Rows near named flat spaces through zero
q591q484: [  89   34  -48 -134  102  -60  110   96  -72    9  -84 -211  192 -103
  139  -26  -77  204   48  194   18 -141 -169  145   -6  -23 -301   12
   64 -104  102   31]
q446q376: [  86   27  -37   18  120  186    8    8  -61 -336  -58  289 -210  541
  -20  291 -181  -49  158  177  195 -162  -61  178  107 -237  -25 -125
  250   44  -16   58]
q405q660: [ -10   32   14 -112  -93 -158   24  194   -4  134  -61 -277  300 -166
   90 -186   30  203  -15   11 -196  -33 -128   -7  -65  181 -180   74
 -153  -33  -33 -128]
q405q660: [ 154   64  -99  -22 -118  209  -70  186   58 -448 -245  198 -260  600
 -121  130 -191   50 -115  249  -84 -130 -161   24   84 -201   13   -6
  136   25 -209  -67]
q391q860: [-55  -5  -1 -68  44 -90  80  54 -16  15   4 -90  90  16 -45 -86  -9  42
  84  34 -76  37  34  45 -11   7  14 -40  49  11 -84 -90]
q980q447: [  87   18  -94 -291  145 -131  181  332 -126 -240  -86  -55  147   78
  123   29 -157  205   77  293 -170 -167 -201  103  138  -38 -256   84
  140  -25  -49   50]
q980q447: [ -52   55  177  156   78   66  -31 -117   89  165   33 -118  124   87
 -149  -56  -50   19  152  -12   55   21  -73  101 -182  -16   -6 -220
  -96   24   81 -174]
q446q376: [  37   -8   23  -57   31  -51   40   97   16    6   28  -54   24 -180
   -9  -58  -28   32  -84   46 -154   12 -109 -102    4   44  -32   69
  -97  -15   41   47]
q446q376: [ -70  -65    7  -10  116  -49   81  -81 -171  105  207   97   27  -81
  160  113   43  -75  210  -84  228   17  146   88   66  -44   13  -83
   78   52  166  153]
q446q376: [ -65  -37  -95 -232 -232 -210   81  387 -146  123   78 -188  233 -171
  138 -297   64  247  -51   75 -233  155   56  -63   37  -12   21  -14
 -171  132  -52  -34]
q980q447: [   4   37 -187  -32 -272   47 -162   55   19 -115 -195   92  -43  255
   54  -15   92   86 -137    6   72   -8  147   66   58  -63   32   42
   69   48 -213  -66]
q980q447: [-145  -35    1   49 -127   42 -149  -30 -140  158  242  317   31 -218
  209   62  187  -66  -54 -170  197  178  306  -85  119  -89  190  -22
 -180  245  235  261]
q591q484: [ -39  -15  -94 -191  -27  -72   97  219 -198  -95   28   49  121   27
  203    9   -6  121   59  115  -18   -5   81   51  155  -82  -53   36
   81   84   20   98]
q446q376: [  13   13   49  -89  146  -11   81   87  -18   25   72  -33   92 -396
    9  -85  -46   79 -147  174 -155   77  -79 -114   39  -88  -39   54
 -120   26  217  179]
q446q376: [ -43   87 -140 -452 -102 -219  -19  646 -146 -127  -71   49  487 -352
  297 -199   32  454 -265  333 -412   27  -69  -78  245  -32 -218  240
 -253  243   40  184]
q405q660: [ -73   29  125  140 -112    2 -140 -141  185   74  -88  -35   25 -217
  -82  -46  138 -155 -207 -287 -223   36   14 -267  -62  354   88  283
 -181  -79  -98 -113]
q591q484: [-105  -44  -38 -342  173  -59  295  393 -372 -207  223  188  144 -229
  243   -4 -101  132   24  343 -182  149  139  -83  329 -310   63   44
   74  225  258  360]
q391q860: [  65  -17   42   58 -129    9  -41   29   27   48    1  -69  -44  -60
   48    3   14  -34  -81 -119  -79  -48 -129 -137  -44  163  -37  106
 -139  -68   23  -12]
q591q484: [  40   11  -97 -175  -68  -94   15  256  -68   19   -2  -69  148 -129
  110 -126   -8  225  -81  172  -86   16  -65   28   41  -88 -111  -14
  -99   72   39   68]
q391q860: [ -77  -20 -199 -399   93 -233  189  292 -308   16   71  -40  361 -435
  387  -99   73  288   -4  247  -13   44  174  106  245 -138 -195  113
   93   96  163  290]
q405q660: [  69   74  160  323 -111   92 -191 -318  437  169 -243 -321 -100   29
 -412 -169   24 -113 -179 -214 -155  -18 -211 -115 -358  293   33   23
 -172 -235 -226 -410]
q405q660: [  -2  155  194  317  -56  206 -323 -257  418  -53 -287   47  -45  261
 -364   34    3 -122 -165 -158 -121  -76 -153  -73 -210  221   49   64
 -156  -60 -207 -329]
q980q447: [ -46 -117  -43   60  -84  -76   68 -145  -45  130  130  -53 -179  -28
  -14  -33  101 -181   80 -229   93  106  189  -55  -26   71  189  -27
   82  -55  -92  -28]
q391q860: [  75   97   97  119 -114   15  -57  -59  174  134 -257 -429  201  146
  -82 -129  -41  145   35  -41  -76 -171 -277   98 -261  241 -259   -8
  -78 -208 -112 -371]
q391q860: [ 171   -9  -16 -160  220  -75  250  164  -56 -180  -76 -211    4  106
    3   46 -233  102  141  248 -125 -215 -336   97    7    5 -274   19
  180 -181  -18  -24]
q591q484: [ -21 -243  -67  -45    0 -159  403  -65 -447  356  443 -290  -86  -92
  308  -29   16  -71  476 -131  404   97  206  159  -19 -136   45 -314
  215  -76  258  134]
q591q484: [ 119   28    5  -34 -256  -97    0  183  172  101 -206 -471   95 -166
 -105 -326  -11  175 -258   10 -406  -13 -292 -189 -187  251 -124  155
 -231 -184 -178 -265]
q591q484: [  32  -44   77  288  -97  149  -45 -294   71  132   47  -66 -257  307
 -148   57  -10 -192  152 -204  253    6   23   57 -189   -9  139 -222
   49  -87  -25 -168]
q405q660: [ -90   67   75  150  -39   26 -269 -187  199   35  -89  191   47  -34
  -68   87  154 -132 -106 -259    2  -21   81  -71  -26  243   54  159
 -126   35 -105  -68]
q980q447: [ -28   30  -46 -151   28 -105   39   78  -10  -78 -133  -66  174 -262
  121  -33   61   64 -144   18 -200  -52    5  -90  105  177 -130  306
   29  -78  -53   43]
q591q484: [ -36  -18  138  177  225  103   86 -325   27  -20   39   29 -137  117
 -112  176  -53 -247  196 -119  148  -51   37   40  -47   46   59  -36
  196 -120   43  -41]
q980q447: [   2 -144 -134  -78 -108  -85   92   76 -179 -133  142  193 -274  176
  134  141   43 -187   96 -165   58   10  163  -81  172   37  169   80
  165   19 -140  113]
q405q660: [ -99   51  -98 -114  -35   21 -114  114  -46 -169  -53  306   77   40
   84   55   73   61 -112   84   -6   56  205   14  189 -122   73   83
   26  192  -46  122]
q591q484: [  29   87  195  520  -63  420 -242 -564  231  154 -102   -1 -225  368
 -250  134  -16 -197   51 -172  420  -30    4  126 -296  -99   99 -284
   -5  -96  124 -205]
q391q860: [ -72   54   93   77    3   30  -60  -42    7   73  -12  -15  162  173
    6   29    2   37  163  -52   89  -44    1  126  -70   39  -51 -108
  -28   49   16 -131]
q391q860: [  62  110   -2  -39   80   32   -9   87  143 -261 -293  -70   59  486
 -193   25 -167  118   93  198 -121 -188 -208  189  -55    2 -154  -42
  166  -63 -281 -286]
q591q484: [  40 -140  111  291  -30   79  113 -391    3  180  155 -157 -366   59
  -86   90   16 -367  166 -356  196   13   36 -105 -158  160  173  -57
  107 -234   28  -81]
q405q660: [  14  -77   23   19  -33  -52  134  -14  -92   74   93 -145  -64   41
   47   -5  -18  -72  144 -104   21  -12  -18  -19  -38   82   14  -28
   55  -87   -1  -49]
q446q376: [  12   60   35 -204  180   -9   20  348  -94 -191   78  244  175  -91
   91   67 -133  178  -42  305 -171  -27 -155  -17  174 -171 -108   15
 -131  213  194  233]
q405q660: [  -3  -98 -161 -258  294  -31  282  133 -425  -55  327  223   -4 -131
  308  144  -96  107  244  344  361   62  195  243  261 -523  -41 -251
  259  174  393  482]
q391q860: [ -72   -6  -66 -131  -43 -125   78  101   21  -18  -71 -135   79 -123
  -74 -203   46   63  -98   51 -232  119  103  -69   24   30   82   87
   35   -5 -183  -96]
q391q860: [ -38   23   48  -21 -216  -79  -46   96   -8  288   -1 -287  289 -470
  161 -247  137  167 -203  -86 -170   85  -34 -164  -83  184  -99  141
 -314  -23  146  -12]
q446q376: [  72    5  220  252   61   28   16 -264  273  187  -57 -354  -89  -93
 -312 -110  -56 -155  -10 -179 -156  -31 -263 -130 -302  278   -6    0
 -120 -255  -55 -280]
q391q860: [  83  -36  -17   19  -40  -62   37    0   96   -2  -50 -153 -127   88
 -134  -63  -39  -44    1  -49 -100  -36 -125  -36  -92  109    5    4
   19 -119 -175 -144]
q980q447: [  89 -129 -121 -165  121 -134  139  140 -138 -111  204  180 -220 -111
   92  114  -43  -92   36   36    7   -8  -17  -66  167  -64   39   42
   82   23   30  272]
q391q860: [  -3   -8  -24 -301  151 -172  215  381 -116 -146   48  -58  170 -164
   33 -120 -122  177   -6  281 -339   30 -120  -57  133  -65  -73   68
   -7   71    2   81]
q446q376: [  87   63  121  187  174  211   71 -231   88 -129 -158 -118 -114  467
 -194  147 -208  -66  222  102  152 -183 -185  203 -147  -76 -106 -176
  241 -173  -22 -214]
q446q376: [-113  -84   -6  -37 -134 -101  -56  108 -126  268  326  134   54 -423
  146 -124  171   -2  -91 -132   19  260  213 -165   60  -59  205  -54
 -295  230  212  234]
q980q447: [  44  -21    9 -122  231   62  280  106 -212 -263   30   26  -52  249
   70  158 -223   10  227  257   23 -107  -78  113  131 -198  -83  -61
  293  -37   94   88]
q591q484: [  45  -70 -122 -338  -58 -204  223  442 -176 -296  -31  -24    5  -50
  170  -29  -65   64  -86  106 -424  -54  -96 -211  240  145  -51  335
   76  -33 -178   81]
q405q660: [ 109  -89  117  233   37   76   16 -252  139   44   98  -19 -384  -11
 -198   94  -41 -319  -17 -233    0  -13 -134 -198 -124  155  143   25
  -30 -174   -5  -19]
q391q860: [  31   91  -61 -253  122  -37  221  223  -34 -406 -363 -195  175  226
    3  -15 -174  174   -6  315 -341 -191 -152   62  124   56 -237  256
  318 -167 -248 -169]
q980q447: [  26  153  180  371 -121  291 -314 -318  408  -97 -345   18 -134  380
 -364   62  -14 -153 -177 -163  -69  -97 -140  -71 -222  191   64   65
  -83 -117 -223 -360]
q980q447: [  35   -1  118   86    5 -100   59  -87  172  177  -71 -392   62 -112
 -180 -177  -16  -21   20 -122 -198  -30 -200  -68 -225  279  -71   33
  -87 -205 -122 -275]
q446q376: [  68  -15  179  102   31   18  111  -31   11  257  110 -342   79 -276
  -24 -137  -77   41   19   -2  -77   16 -241  -91 -192   68 -100  -83
 -206 -120  254  -39]
q405q660: [-156   57  123  337    7  136 -329 -453  264   55  -50  321 -121  224
 -227  183  171 -316   35 -382  221   26  239   22  -89  167  235  -13
   -6   60 -164 -155]
q591q484: [  -5  130  -89 -145  113  113 -236  172   26 -342 -116  551   80  -22
  102  217   -1  113 -258  249  -14  -65   32    9  276 -195  -70  171
  -50  247   88  318]
q980q447: [ 121   32  197  111 -177 -142  -70   98  251  492    6 -617  262 -480
 -140 -415   11  207 -172 -100 -329   26 -458 -180 -400  333 -202  -39
 -565 -150   97 -266]
q446q376: [ 104  -58 -195 -143   48    4  203   33 -125 -273 -110  -24 -220  238
   43   85 -103  -14   49  173   57  -91   33   94  129 -149  -35   44
  384 -138 -146   47]
q405q660: [ -57    9  142  194  -55   61   20 -152   77   91  -30 -185  -20  364
 -188  -43  -45  -88  228 -141   33   -1  -15   79 -194   86   87 -185
   48  -64 -138 -339]
[   8   48  261  345   46  125 -173 -381  247  311   24 -130   15 -284
 -147    5   66 -163  -75 -272   63  -11 -143 -121 -259  245  -24   11
 -271 -130  198  -84] => q446q376
[ -34  -92 -240 -177  150   91  154    9 -317 -453   87  541 -333  333
  201  368  -43 -176  128  148  290  -11  368  111  409 -366  176   36
  509  121  -15  371] => q980q447
[ -47   65  -14  -29  157   66  -19  -50    2 -134  -75  151   60  120
  -27   93  -37   32   49  141   91  -32   75  144   69 -145  -29  -43
  142   61    6   33] => q980q447
[ -31  105    0 -135   18 -113    2  181  -26   84 -138 -237  443   53
  107 -120  -27  325  140  160  -28 -118 -122  249  -66   37 -307  -76
  -34   20  -12 -171] => q391q860
[  32   48 -161  -51  -51  -14  -97   -8   98 -145 -222   39  -32  285
  -76    9   16   71  -24   71   63  -80   47  171   11  -43  -47   -9
  170  -20 -275 -128] => q391q860
[  -3   -7 -209 -371   82  -63  202  372 -359 -318   -3  176  140  140
  347  123  -96  225  111  353   39  -87   91  173  330 -275 -161   47
  274  127   65  256] => q980q447
[ -83    2  -73 -113  118   98  -80  170 -223 -224  219  632  -44  193
  177  275  -27    6   99  172  248   54  219  118  296 -392  128 -153
   47  380  204  376] => q446q376
[ -40   58 -117  132 -159   95 -262 -227  109   24 -165  146  -38  258
  -11   73  149  -17  -27 -127  309  -29  215  186  -36  -35   33  -63
   88   34 -156  -95] => q391q860
[ 136   59  251  296  262  200  -47 -239  249   52   25  -53 -163  262
 -377   93 -234  -99  167   71  110 -105 -362  115 -280  -88  -43 -333
  -76  -75  120 -161] => q405q660
[   9 -140 -161 -135  -95  -73   97  148 -321  100  314  154  -96 -156
  320   47   66   21   73    3  248  106  191   14  166 -222   73 -111
    3  145  232  346] => q591q484
[ -96  -29 -172 -328 -189 -293  112  331 -134    3  -81 -202  283 -299
  218 -251  145  199 -141   12 -329   78  138 -112  145  182  -55  291
   -9    4 -198  -24] => q391q860
[  74   44    8   -4 -131  -71  134   25  203 -258 -465 -471  -34  502
 -249 -113 -115  -24   38  -65 -419 -223 -245  -33 -145  419 -118  255
  267 -375 -607 -591] => q391q860
[ -50  112   -7  -69  233  144   50  -33 -120 -283 -166  175  164  336
  118  243 -116   90  192  244  187 -181   53  286  148 -187 -189  -19
  320   30   65   41] => q391q860
[ -55  -94  -61 -120 -174 -109 -105  270 -150   67  311  351  -41 -359
  225    5  151  -33 -188 -126  -82  183  144 -273  202   -8  194  112
 -319  276  162  357] => q391q860
